Q989: [144 121 186 106 141 109]
Q178: [187 100 186  83 169 166]
Q496: [135 126 151 133 123  88]
Q567: [194 105 150 122 153 110]
Q753: [135 186 100 107 101 120]
Q492: [180 105 150 122 153 110]
then: [186 100] | [107 101]
succ: [141] | [109]

Q396: [130  97 117 132 137 116 122 138 118 132 117 124 128 125 132 125 122 110
 120 122 141 130 113 124 103 122 135 123 142 130 148 100 125 148 150 129
 132 135 133 160 124 108 123 122 135 137 136 133 128 135 100 119 117 138
 115 114 112 115 156 137]
Q4: [130  97 117 132 137 116 122 123 118 132 117 124 137 125 132 125 122 110
 120 122 141 130 113 124 103 122 135 123 142 130 148 100 125 148 150 129
 132 131 133 106 126 143 123 124 114 124 136 133 128 133 189 143 137 120
 132 146 137 142 112 119]
Q178: [130  97 117 132 137 116 122 125 118 132 117 124 128 125 132 125 116 110
 120 122 141 130 107 124 103 122 116 123 142 130 148 100 125 148 148 129
 132 135 133 160 144 108 123 122 135 125 136 133 125 135 119 118 116 116
 115 112 125 115 156 137]
Q149: [130 150 134 132 132 127 122 132 127 132 137 108 128 125 132 125 122 110
 131 122 117 130 148 128 138 122 119 123 117 130 175 137 125 119 105 129
 132 131 133 106 126 108 123 124 114 124 136 133 128 133 189 143 137 138
 132 146 137 142 112 119]
which: [130  97 117 132 137 116 122 123 118 132 117 124 137 125 132 125 122 110
 120 122 141 130 113 124 103 122 135 123 142 130 148 100 125 148 150 129
 132 131 133 106 126 143 123 124 114 124 136 133 128 133 189 143 137 120
 132 146 137 142 112 119] | Q4
which: [130  97 117 132 137 116 122 125 118 132 117 124 128 125 132 125 116 110
 120 122 141 130 107 124 103 122 116 123 142 130 148 100 125 148 148 129
 132 135 133 160 144 108 123 122 135 125 136 133 125 135 119 118 116 116
 115 112 125 115 156 137] | Q178
howmany Q178: [125] | 7
howmany Q149: [122] | 4
howmany Q396: [120] | 1

Q938: [166 130 115 155  85]
Q178: [168 130 126 158  87]
Q492: [ 66 127 142  79  84]
Q623: [ 63 128 128  63  64]
Q567: [ 66 127 167  69 116]
Q496: [ 66 127 142  79 147]
Q753: [ 61 127 167  69 116]
Q989: [176 129 118 165  92]
howmany Q623: [63] | 2
which: [ 63 127 130  62  62] | Q623
which: [ 67 127 142  79  84] | Q492
succ: [129] | [118]
which: [ 66 127 142  79 147] | Q496

Q938: [113  82 143 118 126 106  90  64 128]
Q753: [128 129 127 128 124 127 128 129 128]
Q496: [149  82 128 127 160 110 104 109 154]
Q623: [127 128 128 128 129 127 128 129 129]
Q634: [102  70 141  65 144 131  87 143 149]
Q492: [128 130 127 128 126 127 130 126 131]
Q178: [106 122 146 153  97  77 159  79  72]
Q567: [129 126 124 127 128 127 128 130 128]
which: [127 128 128 128 129 127 128 129 129] | Q623
then: [130 127] | [128 126]
both Q938 Q634:  | [143]

Q496: [130 129 136 102 122 103 113 122 128 153 122]
Q149: [125 124 115 112 127 113 163 133 151 130  91]
Q492: [129 123 131  95 119 134 120  57  90 161 156]
Q753: [127 126 106 101 128 105 166 120 131 123 156]
both Q496 Q492:  | [129]
succ: [90] | [161]
which: [126 126 107 101 127 106 166 120 132 123 157] | Q753
succ: [124] | [115]
which: [129 123 131  96 119 134 120  56  90 161 156] | Q492
howmany Q496: [102] | 1

Q178: [130 133 128 135 127 128 135 115 135 130 135 130 112 135 116 131 120 131
 118 133 107 127 124 133 136 112 107 108]
Q4: [158 173 136 166 132 143 138 117 137 134 170 172 116 138 118 123 126 135
 123 137 115 136 129 172 138 122 114 114]
Q634: [148 154 116 150 123 138 104 138 110 118 152 157 140 105 138 134 138 111
 136 105 143 121 127 154 106 137 143 128]
Q396: [148 154 116 150 123 155 115 132 131 160  99 132 132 132 138 132 123 131
 121 133 114 128 124 129 130 122 115 115]
Q989: [150 158  88 152 106 137  72 131  86  99 155 160 132  74 132 130 132  86
 128  75 133 101 114 158  80 132 134 134]
then: [137  72 131  86  99 155 160 132] | [ 74 132]
howmany Q396: [115] | 3
howmany Q634: [118] | 1
succ: [111] | [136]
which: [148 154 116 150 123 138 104 138 110 118 152 157 140 105 138 134 138 111
 136 105 143 121 127 154 106 137 143 128] | Q634
which: [150 158  88 152 106 137  72 131  86  99 155 160 132  74 132 130 132  86
 128  75 133 101 114 158  80 132 134 134] | Q989

Q989: [104 140 145 148 140  94  94  97 141 143  97 151  98 103]
Q496: [101 104 148  94 145 140 145 185  99  95 188  90 191 177]
Q567: [128 140 134 128 127 122 125 125 132 131 127 118 127 129]
then: [104 140 145 148 140  94  94] | [ 97 141]
which: [101 104 148  93 145 140 145 185 100  95 188  90 191 177] | Q496
succ: [188] | [90]
then: [148  94 145 140] | [145 185]

Q623: [158 168  75 154 150 152]
Q567: [173 173  79  79 174 173]
Q496: [ 97 100 167  95 109 105]
which: [ 97 100 167  95 109 105] | Q496
then: [ 97 100 167] | [ 95 109]
howmany Q567: [173] | 3

Q178: [127  89 108 136 119  77]
Q396: [69 99 69 69 99 99]
Q938: [ 72 182 182 126 104 158]
Q989: [162  80 111 160  80  87]
Q753: [ 87 169 111 183  88 143]
Q149: [142  92  70 164  66  86]
Q623: [183  90 179 112 119  91]
Q567: [153 161  92 162 118  69]
Q492: [176  84  87 137  71  79]
howmany Q989: [80] | 2
then: [ 80 111] | [160  80]
succ: [127] | [89]
howmany Q396: [69] | 3

Q989: [156 144  99 153 153 100  96 149 154 102 150  99 151 152]
Q178: [113 117 142 118 116 142 144 119 117 141 120 141 118 116]
Q623: [156  97  99 153 153 100  92 149  76 102 150  99 151 152]
Q753: [109 114 157 103 107 158 160 108 107 151  97 150 103 109]
Q496: [171 154  85 166 168  82  74 156 172  85 166  88  82 165]
which: [113 117 141 118 114 142 143 119 118 141 121 141 119 116] | Q178
which: [109 114 157 103 107 158 160 108 107 151  97 150 103 109] | Q753
howmany Q496: [83] | 0

Q4: [ 94 121 186 106 160  96  84  88 156 171  94 175 111  88 101  95 116 134
 116 137 101]
Q623: [186  89 123 110 145 169 125 131 169 111  96  81  91 181 129 111 136 170
 184  77  82]
Q567: [ 92 102 185 135 156  96  80 112 104  76 155 137 113 121 150 175 104 108
 161 141  82]
Q989: [107  80 150  70 159 117 170  98 119 137 151 162 105 101  93 146 182 123
  90 103 185]
which: [108  79 151  69 157 116 170 100 120 137 150 162 105 100  92 145 182 124
  90 105 184] | Q989
succ: [146] | [182]

Q396: [119 115 121 116 157 138 148 121 101 102 154]
Q567: [104 106 111 108 183 142 168 117  70  76 189]
Q149: [137 113 115 114 147 115 124 124 152 132  93]
Q623: [113 137 188 147 115 114 127 147 132 133 148]
then: [137 113 115 114 147 115 124] | [124 152]
then: [113 137 188 147 115 114] | [127 147]
succ: [183] | [142]

Q753: [ 97 135 107 139 101 141 157 149]
Q989: [ 97 135 107 138 101 141 157 134]
Q4: [107 107 138  97 135 141 157 134]
Q149: [ 97 135 107  98 101 141 157 134]
Q396: [ 97 135 107  97 101 122 157 134]
Q634: [ 97 135 107 138 156 141 102 111]
Q178: [ 97 135 107 138 101  98 157 105]
howmany Q4: [97] | 1
which: [ 97 135 107 138 156 141 102 111] | Q634
succ: [122] | [157]
succ: [139] | [101]
then: [138  97 135 141] | [157 134]
which: [ 97 135 107 138 101  98 157 105] | Q178
which: [ 97 135 107 139 101 141 157 149] | Q753

Q149: [106 125 123 126 145 111]
Q623: [125 108 123 107 137 136]
Q989: [125 108 108 125 108 194]
Q938: [153 154 121 125 121 165]
Q178: [125 108 108 124 164 136]
Q496: [104 127 131 140 118  80]
both Q149 Q938:  | [125]
howmany Q989: [108] | 3
which: [124 106 108 123 163 136] | Q178
howmany Q938: [165] | 1
howmany Q178: [164] | 1
then: [154 121] | [125 121]
which: [106 125 122 126 145 111] | Q149

Q496: [131 109 110 126 114 129 139 146 151 133 139 118 136 129 123 115 121 127
 121 112 125 102 119 147 153 149 103 135 131 120 132 136 147 101 147 161
 132 148 150 115 122 119 124 114 104 127 154 116 128 123 134 128]
Q567: [170 104 148 147 163 122 114 143 106 141 158 102 102 116 126 103 166 108
 121 111 143 134 108 104 116 129 103 151 121 149 128 127 125 106 149 118
 122 132 136 138 112 124 114  81 115 121 108 129 142 123 148 149]
Q938: [131 109 139 126 125 129 139 146 151 144 139 118 136 129 123 152 121 125
 121 112 125 102 119 147 153 149 103 135 131 120 132 123 147 101 147 161
 132 148 104 125 122 119 114 114 104 127 154 116 128 123 134 128]
Q634: [147 115 150 139 157 129 117 125 101 131 152 113  97 120 129 124 147 113
 125 119 130 138 123 108 103 138 134 138 117 145 126 138 116 130 130 116
 114 132 118 140 120 124 110 117 133 138 104 138 141 129 136 138]
Q178: [131 109 110 126 114 129 139 146 151 144 139 118 136 129 123 115  97 127
 132 112 125 102 119 147 153 149 103 119 131 120 132 136 147 101 135 161
 132 148 150 115 122 119 124 114 104 127 154 116 128 123 134 128]
which: [131 109 110 126 114 129 139 146 151 133 139 118 136 129 123 115 121 127
 121 112 125 102 119 147 153 149 103 135 131 120 132 136 147 101 147 161
 132 148 150 115 122 119 124 114 104 127 154 116 128 123 134 128] | Q496
howmany Q938: [103] | 1
which: [131 109 110 126 114 129 139 146 151 144 139 118 136 129 123 115  97 127
 132 112 125 102 119 147 153 149 103 119 131 120 132 136 147 101 135 161
 132 148 150 115 122 119 124 114 104 127 154 116 128 123 134 128] | Q178
howmany Q938: [139] | 3

Q753: [162  90 167 159  96]
Q149: [152 110 155 151 109]
Q496: [171  76 179 167  86]
Q623: [134 140 132 136 131]
Q989: [169 167  90 163  88]
Q492: [176  64 185  91  77]
succ: [163] | [88]
then: [ 90 167] | [159  96]

Q492: [102  81 149 178  95 159]
Q938: [102  81 149  79  95 159]
Q396: [146 167 106 106 152 142]
Q753: [146 150 106 111 153  76]
succ: [153] | [76]
which: [146 151 106 112 153  77] | Q753

Q623: [125 109 119 134 135 129 105 112 116 129 138 113 110 145 119 126 133 137
 147]
Q396: [147 128 128 131 123 124 145 135 135 151  98 156 153 106 134 140 116 117
 106]
Q938: [125 132 129 105 119 121 156  96 122 134 138 113 110 145 119 126 133 112
 147]
Q178: [120 152 130 107 128 137 118 115 120 102 179  92  95 130 135 105 154 123
 144]
Q567: [111  99 116 144 137 118 109 126 123 138 127 120 124 136 115 138 123 117
 140]
Q989: [147 117 121 127 133 134 107 107 115 126 144 111 105 146 123 121 138 143
 147]
Q634: [154 156 132 105 129 134 119 121 122  96 186  87  94 147 136 104 155 123
 144]
which: [154 156 132 105 129 134 119 121 122  96 186  87  94 147 136 104 155 123
 144] | Q634
then: [156 132 105 129 134 119 121 122  96] | [186  87]
which: [125 132 129 105 119 121 156  96 122 134 138 113 110 145 119 126 133 112
 147] | Q938
howmany Q178: [130] | 2
then: [129 105 119 121 156  96] | [122 134]
which: [121 152 128 106 128 134 119 115 121 102 178  91  96 127 134 106 153 124
 144] | Q178

Q623: [100  73 148 124 120]
Q634: [100 114 122 133  75]
Q4: [ 75 147 147 147 147]
Q989: [ 93 100 126 126  89]
succ: [148] | [124]
then: [ 73 148] | [124 120]
succ: [73] | [148]
howmany Q4: [148] | 0

Q623: [ 91 136 129 122  81 121 128 154 121 108 102 167 123 148  87 145]
Q178: [124 125 130 143 133 144 123 153 101 109  87 159 150 108  90 124]
Q567: [ 91 136 129  94  81 121 128 154 121 108 102 167 123  86 162 119]
Q492: [137 132  96 124 116 143 162 135  95 127 133  94 105 178 143 102]
Q938: [ 98 141 108 126 123 145  70 151 148 140 114 150 125 164 101 122]
Q396: [143  68 109 122 122 142 118 125  73 120 130 101  87 101 124 147]
Q149: [143  68 109 122 122 142 118 125  73 120 130 101 132 101 124 147]
both Q623 Q492:  | [102]
then: [122  81 121 128 154 121 108 102 167 123] | [148  87]

Q496: [148 150 152 153 153 154 154 154 155 155 155 155 155 155 155 154 154 153
 151 150 147 145 142 139 136 134 131 129 127 126 127 127 128 130 132 135
 138 141 144 148 151 153 156 157 159 160 161]
Q634: [129 129 129 131 133 135 137 138 139 138 136 132 128 124 119 114 110 106
 104 103 103 106 109 113 117 122 126 129 131 132 132 129 125 148 113 107
  99  93  87  83  80  79  79  82  85  89  94]
Q492: [100 101 103 105 106 107 107 108 108 108 108 107 105 104 103 101 100  98
  97  96  95  94  94  94  94  95  96  97  99 101 102 104 106 108 110 112
 115 118 120 122 125 127 129 132 133 135 137]
Q938: [113 113 115 115 117 118 119 121 122 124 124 125 126 126 128 128 129 131
 132 134 137 139 141 145 147 149 151 152 152 152 150 148 144 141 136 130
 125 120 114 109 104  99  96  93  91  89  87]
Q178: [105 112 120 129 137 145 151 157 162 164 165 163 160 155 149 142 135 127
 121 114 108 103 100  98  97  96  96  96  98  99 101 102 103 104 106 109
 112 116 120 127 134 141 150 160 168 178 187]
Q989: [157 150 143 134 126 118 112 107 104 103 105 110 116 125 134 145 155 164
 172 178 182 184 183 181 177 172 166 160 155 150 147 144 143 143 144 145
 146 147 147 146 143 139 134 128 121 115 109]
Q623: [ 88  92  97 102 108 114 120 126 132 137 141 145 149 151 153 155 155 156
 155 154 153 152 150 148 146 143 141 137 134 131 127 124 119 116 112 109
 106 104 102 101 100  99 100 100 101 102 103]
Q396: [150 152 149 149 108 107 105 105 105 105 106 108 111 134 117 120 123 126
 128 130 130 130 129 127 125 122 120 117 115 113 111 110 109 108 109 110
 111 113 115 129 118 120 122 123 125 127 130]
Q149: [154 148 141 134 127 121 115 110 106 103 102 100 101 102 104 106 110 114
 118 122 126 130 133 136 138 140 141 141 141 140 138 136 133 131 127 123
 119 115 111 108 105 101 130  98  97  97  97]
Q753: [134 134 136 136 136 137 136 149 136 135 134 134 132 131 130 129 128 127
 128 128 129 130 132 133 136 138 140 142 145 147 148 150 150 151 151 151
 151 150 150 149 149 149 148 148 149 148 149]
then: [150 149 149 149] | [148 148]
then: [136 149 136 135 134 134 132 131 130 129] | [128 127]
which: [154 149 141 134 126 120 114 110 105 103 101 101 101 102 105 106 110 113
 117 122 126 131 133 136 138 142 141 139 142 139 138 135 134 131 127 123
 120 116 110 108 104 100 131  97  98  97  96] | Q149
which: [129 129 129 131 133 135 137 138 139 138 136 132 128 124 119 114 110 106
 104 103 103 106 109 113 117 122 126 129 131 132 132 129 125 148 113 107
  99  93  87  83  80  79  79  82  85  89  94] | Q634
which: [157 150 143 134 126 118 112 107 104 103 105 110 116 125 134 145 155 164
 172 178 182 184 183 181 177 172 166 160 155 150 147 144 143 143 144 145
 146 147 147 146 143 139 134 128 121 115 109] | Q989
which: [148 150 152 153 153 154 154 154 155 155 155 155 155 155 155 154 154 153
 151 150 147 145 142 139 136 134 131 129 127 126 127 127 128 130 132 135
 138 141 144 148 151 153 156 157 159 160 161] | Q496

Q149: [135  71  89 177 135 172 170 162  75 145  97  80  93 114  80 143 128 121
 153  80 122 128 183 144 117 115 187 137 140 129  81  92 145 128 174  77
 163 138 133 126 101 157 160  85 147 173  91 141 184 176 113 134 178 155
 184 135  77 126]
Q492: [187 137 140 129  81  92 145 128 176 119  75 178  86 183 134  93 123 183
 120  73 159 101 117 115 183 144  97  95 180  89 114  87 134 100 129  81
  82 108  72  74 150 183 113 111 171  71 104 145  80 187 171  96 176 167
 114 182 181 132]
Q396: [ 81 176  69 185 175 104 163 129 132 109 156 166  88 187 180 126 182 117
 113 160 164 163 106  81 130 153 105 119 125 111 180 181 167 114  90 152
 118 178  89 144  84 124 174 134 135 171 119  90  99 115 149 101 162  81
  79  79  91 136]
then: [117 115 183 144] | [97 95]
then: [187 137 140 129  81  92 145 128 174] | [ 77 163]
which: [ 81 176  69 185 175 104 163 129 132 109 156 166  88 187 180 126 182 117
 113 160 164 163 106  81 130 153 105 119 125 111 180 181 167 114  90 152
 118 178  89 144  84 124 174 134 135 171 119  90  99 115 149 101 162  81
  79  79  91 136] | Q396
which: [135  71  89 177 135 172 170 162  75 145  97  80  93 114  80 143 128 121
 153  80 122 128 183 144 117 115 187 137 140 129  81  92 145 128 174  77
 163 138 133 126 101 157 160  85 147 173  91 141 184 176 113 134 178 155
 184 135  77 126] | Q149
succ: [120] | [73]
howmany Q492: [183] | 4

Q149: [117  92 136  79  99 132]
Q396: [112  90 135  77 127 122]
Q178: [119  94 136  81  91 135]
Q496: [113  89 135  76 120 125]
Q567: [115  90 122  77 112 127]
Q938: [122  95 136  83  81 138]
Q623: [114  90 136  77  90 126]
Q634: [112  89 135  76 125 123]
Q753: [127 102 136  89 127 127]
Q492: [116  91 136  78 106 129]
Q4: [124  99 136  86  70 142]
Q989: [113  89 135  89 123 123]
howmany Q989: [123] | 2
howmany Q753: [89] | 1

Q938: [124 138 138 138]
Q492: [157 131 187 106]
Q4: [138 109 116 113]
Q149: [126 104  71 152]
succ: [71] | [152]
which: [125 104  71 152] | Q149
which: [157 130 186 106] | Q492
which: [124 137 138 137] | Q938
howmany Q938: [138] | 3

Q623: [ 65 200 109 147 151 123 128 140]
Q567: [159 110 129 150 139 136 110 163]
Q178: [139 193 161 192 108 135 126 114]
Q753: [ 65 161 193 147 151 151 140 140]
succ: [129] | [150]
then: [193 147 151] | [151 140]
succ: [150] | [139]
then: [161 193] | [147 151]
succ: [108] | [135]
succ: [159] | [110]

Q623: [129 129 139 175 133]
Q567: [139 130 130 130 139]
Q492: [146 128 128 131 129]
Q396: [127 127 139 162 129]
Q938: [135 132 129 181 129]
Q753: [133 130 128 162 139]
Q634: [128 129 132 174 136]
Q178: [132 146 134 153 135]
Q4: [128 135 127 200 129]
Q496: [133 128 128 151 140]
howmany Q567: [130] | 3
which: [139 131 131 131 140] | Q567
which: [128 125 139 162 129] | Q396
succ: [131] | [129]

Q178: [140  88 136 152 133  94 102 152 196  73 149  89 184 169 141 134 155 140]
Q4: [140  88 151  94 133  94 102  73 152 161  94  94 113 135  70  90 103 139]
Q492: [140  88 151 152 133  94 102  73 152 196 149  89  99 169 135 134 155 140]
then: [140  88 151  94 133  94 102  73] | [152 161]
howmany Q4: [94] | 4
then: [ 73 152 196] | [149  89]
succ: [184] | [169]

Q496: [108 116 112 129 150 110 126 140 131 159 144 109 128 108 125 131 124 129
 141 123 129 135 105 110]
Q623: [129 149 150 109 200 134 133 133 135 131 138 119 111  96  98 132 131 116
 140 119 162 135 148 136]
Q178: [123 164  99 104 170 131 106 120 125 125 156 129 125 120  98 159  97 104
 149 142 147 103 136 150]
Q149: [128 177 125 119 125 123 102 113 154 130 154 134  84 114  85 100 122 124
 123 145 123 112 112 123]
Q753: [ 84 111 108 111 158  98  96 135 115 147 123 118 138 118 137  98 150  87
 121 139 160 122 153 137]
Q396: [124 152 141  86 138 107  90  85 156 133 168  64 101 138  97 113  97 128
 109  91 156 121  97 164]
Q567: [ 84 128 132  95 126 102 117 103 116  98 165 105 144 134 116  89 133  68
 110 132 166 110 149 151]
Q634: [125 141 123 146 107 154 144 140 183 151 142 147 107 100 134 132 112 134
 175 116 138 164 105 158]
Q938: [ 98 111 169 105 157  96  98 137 158  94 142 141 144 111 132 121 117 139
 136 132 176 132 142 123]
Q492: [108 116 112 129 150 110 126 140 131 159 144 109 128 167 121 103 126 105
 129 118 147 124 144 110]
then: [121 103] | [126 105]
which: [125 151 142  86 138 108  91  85 155 134 167  63 100 138  97 113  98 128
 109  91 156 120  97 164] | Q396
which: [ 84 128 132  95 126 102 117 103 116  98 165 105 144 134 116  89 133  68
 110 132 166 110 149 151] | Q567
howmany Q149: [123] | 4
succ: [166] | [110]
which: [124 165  99 104 170 132 106 120 125 125 155 129 125 120  99 157  97 105
 150 141 146 103 136 150] | Q178

Q989: [ 97 132 126 145 131 123 155 117 120 107 154 116 131 148 128 117 140 144
 127 126 114 153 136 142 113 112 126 147 183 127 129]
Q753: [130 119 118 126 114  94 143 123 148 131  95 106 132 150 125 115 110 132
 127 155 125 134 142 115 111 167 112 128 130 131 126]
Q938: [137 134 121 115 110 161 138 129 105 127 154  98 130 140 145 130 127 125
 135 141 123 148  94 130 136 125 129 151 147 110 103]
succ: [153] | [136]
then: [129 105] | [127 154]
succ: [105] | [127]

